B =
[[140 115 150 120 138 145 140 109 130 157 111 128]
 [106 129 116 110 110 104 133 110 107 121  98  98]]
What is the entry in the bottom-right corner?
Answer: 98
The top entry of the column that holds the largest entry: 157
The entry just right of the largest entry -> 111
The entry directly above 107 is 130
The smallest entry in the first column: 106
What is the 5th entry from the end, reading row by row?
Answer: 110
What is the 1st entry in reading order?
Answer: 140
What is the third largest entry?
Answer: 145
